Below is a small trained network, with its code and all its weights. Each question gives an input and a class and asks what happens when units are switched off, that is, made to give their printed mean instead of their output.

import numpy as np


def w(rows, s, z=0):
    codes = np.array(rows[::2]) - 128.0
    scale = np.full(codes.shape[1], s)
    scale[-1] = z or s
    return codes * scale


def f(y):
    return y / 2 * (1 + np.tanh(0.7978845608 * (y + 0.044715 * y**3)))


def log_softmax(a):
    a = a - a.max(-1, keepdims=True)
    return a - np.log(np.exp(a).sum(-1, keepdims=True))


def net(x, mask):
    res = np.array(x, float).reshape(1, 5) / 4 @ E
    y = f(res @ A[0][:, :-1].T + A[0][:, -1])
    res = res + np.where(mask, y, B[0][:, -1]) @ B[0][:, :-1]
    return log_softmax(res[-1] @ U[:, :-1].T + U[:, -1])


A, B = {}, {}
E = w([
[105,50,182,70,171,132,159,45,59,46],'x0',
[118,123,129,183,142,122,117,126,61,168],'x1',
[216,98,179,192,82,98,234,38,137,161],'x2',
[86,171,172,113,54,11,62,97,104,68],'x3',
[90,87,193,193,55,203,102,162,131,71],'x4',
],0.011)
A[0] = w([
[104,68,158,76,171,135,162,71,27,90,65],'N1',
[105,64,101,35,134,160,123,82,146,84,105],'N2',
[126,179,58,107,171,109,155,42,130,146,2],'N3',
[116,14,118,194,168,177,157,132,107,162,182],'N4',
[94,180,158,139,104,31,109,99,102,57,33],'N5',
[198,108,175,112,98,96,210,89,163,196,27],'N6',
[191,132,177,148,77,134,180,99,118,106,33],'N7',
[189,124,162,130,119,122,129,44,100,173,53],'N8',
[185,109,132,118,254,188,149,158,149,113,39],'N9',
[153,206,104,105,121,151,92,135,157,131,47],'N10',
[50,130,125,48,221,135,113,174,63,76,56],'N11',
[108,111,168,145,165,112,120,165,71,166,224],'N12',
[164,138,89,51,189,54,146,93,133,204,162],'N13',
],0.0096,0.0044)
B[0] = w([
[199,119,61,246,61,60,211,96,143,119,247],'N1',
[166,149,95,211,128,96,98,219,140,114,202],'N2',
[118,88,163,131,80,192,176,56,135,52,181],'N3',
[150,174,132,45,88,139,59,120,169,106,240],'N4',
[184,189,119,18,89,117,112,88,51,149,217],'N5',
[87,65,105,115,251,2,130,96,141,161,240],'N6',
[58,44,158,108,181,131,107,141,141,157,202],'N7',
[75,113,99,81,194,95,128,174,159,83,203],'N8',
[168,159,112,27,86,98,137,52,58,173,205],'N9',
[98,125,116,162,150,36,235,179,167,123,159],'N10',
[67,96,149,131,174,107,153,211,97,147,231],'N11',
[146,99,195,123,166,85,132,192,187,101,175],'N12',
[125,84,141,151,80,183,76,73,211,8,243],'N13',
],0.0085,0.013)
U = w([
[68,71,107,132,216,99,144,149,93,156,32],'0',
[207,147,101,61,123,114,122,78,65,191,38],'1',
[188,147,87,254,119,78,163,129,169,187,128],'2',
[187,106,156,154,166,105,102,144,143,124,252],'3',
[108,67,183,174,104,172,97,99,135,91,180],'4',
],0.0095,0.0039)

Each question gives the input, the list of numbers given to net, and the class t.
The units are the neurons (one row each of A and B). Each row of codes is followed by its name. A weight is (code - 128) times the scale printed after its matrix; where a second scale follows, it is the last column's (A, B and U).
mask holds one flag per neuron, in row order. A switched-off neuron (its flag False) gives its mean, the last column of its row in B, instead of its output. The means were averaged over made-up inputs and are rounded, as every weight is.
A unit's drop is (log p(t) with every unit on - log p(t) with that unit switched off) / (log p(t) with every unit on - log p(t) with every unit switched off).
The circuit of an input: a set's keep is (log p(t) with only the set's units on - log p(t) with every unit switched off) / (log p(t) with every unit on - log p(t) with every unit switched off). Starting from the 12 units with the biggest drops (on a tie, the unit counted first), units are removed one at a time, each time the one whose removal leaves the highest keep (on an exact tie, the one counted first), for as long as the keep stays at least 0.8.
circuit, biggest first: the units of the circuit, biggest drop first
unit that matters most: the unit with the biggest drop
top k neurons: the k neurons with the biggest drops, biggest first
drop when u is switched off: that unit's drop, to one decimal
input [8,-7,6,2,-6], class 2: circuit, biggest first : N1
input [8,-5,7,-6,-4], class 2: top 2 neurons : N1, N2
input [4,-1,5,1,3], class 0: circuit, biggest first : N7, N13
input [-1,2,3,-4,1], class 1: circuit, biggest first : N13, N4, N2
input [1,-4,-2,7,7], class 1: top 2 neurons : N5, N13
input [8,-5,8,5,2], class 0: top 3 neurons : N7, N8, N6
input [7,5,1,-7,2], class 1: top 2 neurons : N9, N4
input [5,-1,-1,1,-6], class 4: top 4 neurons : N13, N3, N6, N10
input [-5,-2,1,5,-6], class 4: circuit, biggest first : N13, N3
input [3,-1,5,1,-5], class 0: top 2 neurons : N6, N8
input [-4,-7,-7,-1,-8], class 4: top 3 neurons : N13, N6, N3
input [2,-7,-7,0,4], class 0: top 2 neurons : N11, N13
input [1,-2,8,8,-2], class 0: top 3 neurons : N6, N7, N8
input [-2,-8,-7,-8,3], class 1: unit that matters most : N9
input [8,-7,6,4,-8], class 2: top 3 neurons : N1, N2, N6
input [6,-2,8,3,-1], class 0: top 3 neurons : N7, N6, N8
input [7,6,-1,-6,-3], class 2: top 2 neurons : N1, N5
input [0,-5,3,-4,-7], class 4: top 3 neurons : N13, N3, N5
input [2,3,5,-3,-7], class 4: top 2 neurons : N13, N3
input [-5,7,-3,8,-7], class 1: unit that matters most : N5
input [8,3,-5,-8,-3], class 1: drop when N10 is switched off : 0.1
input [-5,4,7,1,3], class 0: drop when N3 is switched off : 0.0
input [-3,7,-5,7,5], class 1: drop when N5 is switched off : 0.9
input [8,1,-3,-7,-8], class 2: drop when N5 is switched off : 0.2
